Here is a tiny trained network, its code and every weight. The questions are about switching its units off for an input and a class, where a switched-off unit gives its printed mean instead of its output.

import numpy as np


def w(rows, s, z=0):
    codes = np.array(rows[::2]) - 128.0
    scale = np.full(codes.shape[1], s)
    scale[-1] = z or s
    return codes * scale


def f(y):
    return y / 2 * (1 + np.tanh(0.7978845608 * (y + 0.044715 * y**3)))


def log_softmax(a):
    a = a - a.max(-1, keepdims=True)
    return a - np.log(np.exp(a).sum(-1, keepdims=True))


def net(x, mask):
    res = np.array(x, float).reshape(1, 5) / 4 @ E
    y = f(res @ A[0][:, :-1].T + A[0][:, -1])
    res = res + np.where(mask, y, B[0][:, -1]) @ B[0][:, :-1]
    return log_softmax(res[-1] @ U[:, :-1].T + U[:, -1])


A, B = {}, {}
E = w([
[114,96,177,2,114,149,59,112,57,75],'x0',
[187,58,113,136,70,80,118,55,209,52],'x1',
[114,204,161,133,74,61,174,137,187,89],'x2',
[136,106,207,186,86,182,164,121,118,120],'x3',
[24,95,111,151,138,141,128,31,139,75],'x4',
],0.0096)
A[0] = w([
[83,131,121,24,207,140,70,163,91,157,207],'N1',
[156,67,174,135,73,47,172,81,187,46,253],'N2',
[111,123,28,93,199,81,65,70,107,167,131],'N3',
[129,128,84,144,138,2,148,99,133,125,193],'N4',
[127,112,159,140,14,86,163,119,167,35,196],'N5',
[173,200,227,14,135,104,113,218,60,123,140],'N6',
[239,86,112,34,102,102,81,77,168,83,185],'N7',
[178,57,153,219,163,208,132,94,72,196,209],'N8',
[133,241,168,237,119,119,223,175,126,160,212],'N9',
[103,180,93,170,211,80,176,120,159,163,197],'N10',
],0.0072,0.0029)
B[0] = w([
[148,135,214,108,100,123,139,133,158,39,221],'N1',
[141,79,120,202,132,65,143,122,82,160,232],'N2',
[181,148,171,105,159,73,138,169,154,92,196],'N3',
[173,136,194,97,137,103,137,150,143,133,186],'N4',
[118,81,123,162,149,90,211,102,104,174,213],'N5',
[132,76,233,83,164,42,144,171,162,14,226],'N6',
[150,73,67,40,156,136,43,88,96,116,212],'N7',
[200,41,117,171,149,159,119,103,109,132,196],'N8',
[131,184,2,35,108,175,168,134,199,180,253],'N9',
[94,151,151,120,170,167,177,134,164,155,209],'N10',
],0.0088,0.011)
U = w([
[89,47,135,178,151,114,107,68,69,118,228],'0',
[42,193,124,94,151,119,138,161,175,154,139],'1',
[255,82,96,113,137,103,95,161,137,124,227],'2',
[92,122,170,42,55,140,41,75,89,48,137],'3',
[101,173,114,162,69,117,54,154,90,124,4],'4',
[169,164,66,155,48,137,156,150,134,192,72],'5',
[73,151,76,166,135,194,101,109,167,76,56],'6',
[153,104,229,147,156,46,148,213,131,66,117],'7',
],0.0078,0.0037)

Each question gives the input, the list of numbers given to net, and the class t.
The units are the neurons (one row each of A and B). Each row of codes is followed by its name. A weight is (code - 128) times the scale printed after its matrix; where a second scale follows, it is the last column's (A, B and U).
mask holds one flag per neuron, in row order. A switched-off neuron (its flag False) gives its mean, the last column of its row in B, instead of its output. The means were averaged over made-up inputs and are rounded, as every weight is.
A unit's drop is (log p(t) with every unit on - log p(t) with that unit switched off) / (log p(t) with every unit on - log p(t) with every unit switched off).
The circuit of an input: a set's keep is (log p(t) with only the set's units on - log p(t) with every unit switched off) / (log p(t) with every unit on - log p(t) with every unit switched off). Starting from all 10 units, units are removed one at a time, each time the one whose removal leaves the highest keep (on an exact tie, the one counted first), for as long as the keep stays at least 0.8.
circuit, biggest first: the units of the circuit, biggest drop first
top k neurons: the k neurons with the biggest drops, biggest first
drop of u: that unit's drop, to one decimal
input [-6,5,4,0,6], class 5: circuit, biggest first -> (N6 N1)
input [-1,-8,8,8,-1], class 1: circuit, biggest first -> (N9)
input [-8,-3,-8,-1,-5], class 5: circuit, biggest first -> (N6 N9)
input [-2,-3,0,4,1], class 5: circuit, biggest first -> (N6 N9)
input [-6,-2,-8,1,-7], class 5: circuit, biggest first -> (N6 N7)
input [5,6,-5,-1,-2], class 3: circuit, biggest first -> (N7 N9)
input [-6,-2,-1,-5,-1], class 1: circuit, biggest first -> (N10 N2)
input [5,5,-2,2,-3], class 3: top 2 neurons -> (N7 N8)
input [-3,-7,-4,8,8], class 6: top 3 neurons -> (N2 N9 N5)
input [7,-6,-6,-1,5], class 7: circuit, biggest first -> (N3 N7)
input [-2,2,7,-2,-3], class 1: top 3 neurons -> (N8 N9 N10)
input [0,3,-7,2,1], class 0: top 2 neurons -> (N9 N4)
input [3,-4,-7,7,-5], class 7: top 2 neurons -> (N6 N9)
input [-2,4,8,7,-8], class 5: circuit, biggest first -> (N9)
input [-4,0,6,-5,3], class 1: top 2 neurons -> (N10 N8)
input [-8,-1,-6,7,-2], class 5: top 2 neurons -> (N9 N6)
input [-7,-4,0,-6,1], class 1: drop of N10 -> 0.2
input [6,6,6,-7,-7], class 7: drop of N9 -> 1.3
input [-7,6,3,-1,6], class 5: drop of N1 -> 0.2
input [4,-3,-3,-2,-1], class 7: top neuron -> (N6)
input [-2,-8,3,-1,-1], class 1: drop of N9 -> 0.3
input [8,-7,-6,-1,6], class 7: top 2 neurons -> (N3 N7)
